Below are the code and all the weights of a small trained network. Each question names an input and a target symbol and asks about switching units off, where a switched-off unit gives its printed mean instead of its output.

import numpy as np


def w(rows, s, z=0):
    codes = np.array(rows[::2]) - 128.0
    scale = np.full(codes.shape[1], s)
    scale[-1] = z or s
    return codes * scale


def f(y):
    return y / 2 * (1 + np.tanh(0.7978845608 * (y + 0.044715 * y**3)))


def softmax(a):
    e = np.exp(a - a.max(-1, keepdims=True))
    return e / e.sum(-1, keepdims=True)


def log_softmax(a):
    a = a - a.max(-1, keepdims=True)
    return a - np.log(np.exp(a).sum(-1, keepdims=True))


def net(x, mask):
    ids = ['ΓΔαμσω'.index(c) for c in x.split()]
    T = len(ids)
    res = E[ids] + P[:T]
    q, k, v = (res @ M[0].T for M in (Q, K, V))
    z = softmax(np.where(np.tri(T) > 0, q @ k.T / 2**0.5, -1e9)) @ v
    res = res + np.where(mask[0], z, O[0][:, -1]) @ O[0][:, :-1]
    y = f(res @ A[0][:, :-1].T + A[0][:, -1])
    res = res + np.where(mask[1:13], y, B[0][:, -1]) @ B[0][:, :-1]
    return log_softmax(res[-1] @ U[:, :-1].T + U[:, -1])


Q, K, V, O, A, B = {}, {}, {}, {}, {}, {}
E = w([
[231,130,89,19,96],'Γ',
[109,85,23,243,29],'Δ',
[109,178,35,16,76],'α',
[219,238,96,129,2],'μ',
[170,214,86,30,200],'σ',
[47,67,32,80,146],'ω',
],0.008)
P = w([
[83,90,167,93,140],'0',
[144,99,105,120,203],'1',
[126,189,122,111,59],'2',
[157,77,82,115,202],'3',
[133,207,111,120,50],'4',
[167,59,70,116,200],'5',
[137,216,103,123,41],'6',
[148,62,74,132,200],'7',
[140,229,94,126,34],'8',
[141,54,93,132,193],'9',
[143,250,83,127,16],'10',
[125,53,99,130,192],'11',
[133,213,103,126,35],'12',
],0.012)
Q[0] = w([
[191,50,123,153,222],'h1',
[57,247,211,57,1],'h1',
],0.0084)
K[0] = w([
[150,154,5,129,145],'h1',
[79,86,238,137,160],'h1',
],0.018)
V[0] = w([
[7,134,120,165,183],'h1',
[153,101,170,80,192],'h1',
],0.014)
O[0] = w([
[52,220,91,226,179,29],'h1',
[81,123,251,105,108,3],'h1',
],0.012,0.0044)
A[0] = w([
[104,134,132,84,204,160],'n1',
[70,159,244,125,71,2],'n2',
[86,212,168,150,88,184],'n3',
[123,78,115,190,57,157],'n4',
[133,133,117,74,103,170],'n5',
[140,43,96,108,219,137],'n6',
[153,112,123,111,133,111],'n7',
[119,212,133,166,186,73],'n8',
[107,178,88,191,156,112],'n9',
[168,138,122,95,109,124],'n10',
[193,157,171,120,233,41],'n11',
[144,99,184,126,75,58],'n12',
],0.011,0.005)
B[0] = w([
[45,144,142,132,102,135],'n1',
[180,13,223,195,206,162],'n2',
[26,154,195,148,201,192],'n3',
[145,220,172,66,158,183],'n4',
[138,175,129,103,118,204],'n5',
[54,102,144,142,139,245],'n6',
[116,133,137,108,142,169],'n7',
[130,23,106,177,70,163],'n8',
[163,64,73,195,94,199],'n9',
[132,148,127,92,128,197],'n10',
[255,132,164,188,214,128],'n11',
[146,51,107,168,65,155],'n12',
],0.0093,0.012)
U = w([
[177,47,183,134,89,160],'Γ',
[177,109,55,182,88,171],'Δ',
[17,233,131,71,108,190],'α',
[229,217,111,82,63,71],'μ',
[144,118,195,148,254,160],'σ',
[27,41,142,153,104,3],'ω',
],0.0069,0.0055)

Each question gives the input, a string of symbols that net reads in full, and the target symbol t.
The units are the heads (2 rows each of Q, K, V and O) and the neurons (one row each of A and B). Each row of codes is followed by its name. A weight is (code - 128) times the scale printed after its matrix; where a second scale follows, it is the last column's (O, A, B and U).
mask holds one flag per unit, heads first, then neurons. A switched-off unit (its flag False) gives its mean, the last column of its rows in O or B, instead of its output. The means were averaged over made-up inputs and are rounded, as every weight is.
A unit's drop is (log p(t) with every unit on - log p(t) with that unit switched off) / (log p(t) with every unit on - log p(t) with every unit switched off).
The circuit of an input: a set's keep is (log p(t) with only the set's units on - log p(t) with every unit switched off) / (log p(t) with every unit on - log p(t) with every unit switched off). Starting from the 12 units with the biggest drops (on a tie, the unit counted first), units are removed one at a time, each time the one whose removal leaves the highest keep (on an exact tie, the one counted first), for as long as the keep stays at least 0.8.
circuit, biggest first: the units of the circuit, biggest drop first
unit that matters most: the unit with the biggest drop
top k neurons: the k neurons with the biggest drops, biggest first
drop of u: that unit's drop, to one decimal
input ω Γ Γ Δ σ Δ μ μ Δ α Δ Γ, target Δ: top 3 neurons	n3, n4, n6
input Γ Δ σ α, target α: unit that matters most	n9
input ω Δ Δ ω α Δ μ α Δ Γ Γ, target ω: circuit, biggest first	h1, n3, n8, n9
input ω μ Δ μ Γ Δ μ α Δ Δ μ, target ω: circuit, biggest first	h1, n3, n8, n9
input σ α Δ σ μ, target σ: circuit, biggest first	h1, n2
input Γ ω α α σ σ Δ Γ σ, target Γ: circuit, biggest first	h1, n2
input ω Δ Γ, target ω: circuit, biggest first	h1, n8, n3, n9
input α Γ Δ μ ω σ Δ Δ Δ Δ α Γ Γ, target α: circuit, biggest first	h1, n9
input Γ Γ μ Δ μ α, target α: top 3 neurons	n6, n9, n2
input σ Γ Γ σ, target Γ: top 3 neurons	n3, n4, n11
input Γ Γ σ Δ Δ σ Γ, target Γ: top 2 neurons	n2, n12
input ω σ ω σ σ σ Γ μ, target μ: top 2 neurons	n2, n3
input μ μ Δ α σ ω ω α Δ Δ α, target μ: top 2 neurons	n6, n3
input ω Δ Δ Δ Δ, target ω: top 3 neurons	n3, n8, n9
input Δ σ Δ ω σ σ σ σ Δ Δ μ, target Δ: top 2 neurons	n9, n8
input Δ σ Δ Δ Δ α σ α Γ α Γ α Γ, target Δ: drop of n9	0.2
input μ Γ Γ Γ α, target μ: drop of h1	0.3
input Γ Δ Δ Γ Δ Δ Δ μ μ, target Γ: drop of h1	2.4
input Γ ω Γ Δ α Γ ω, target Γ: top 2 neurons	n2, n12
input ω Δ Δ Δ ω Γ Γ Δ μ Δ ω α α, target ω: drop of n3	0.5
input μ Γ Γ Γ, target Γ: top neuron	n12
input α Γ α μ Δ Δ Δ, target α: top neuron	n3
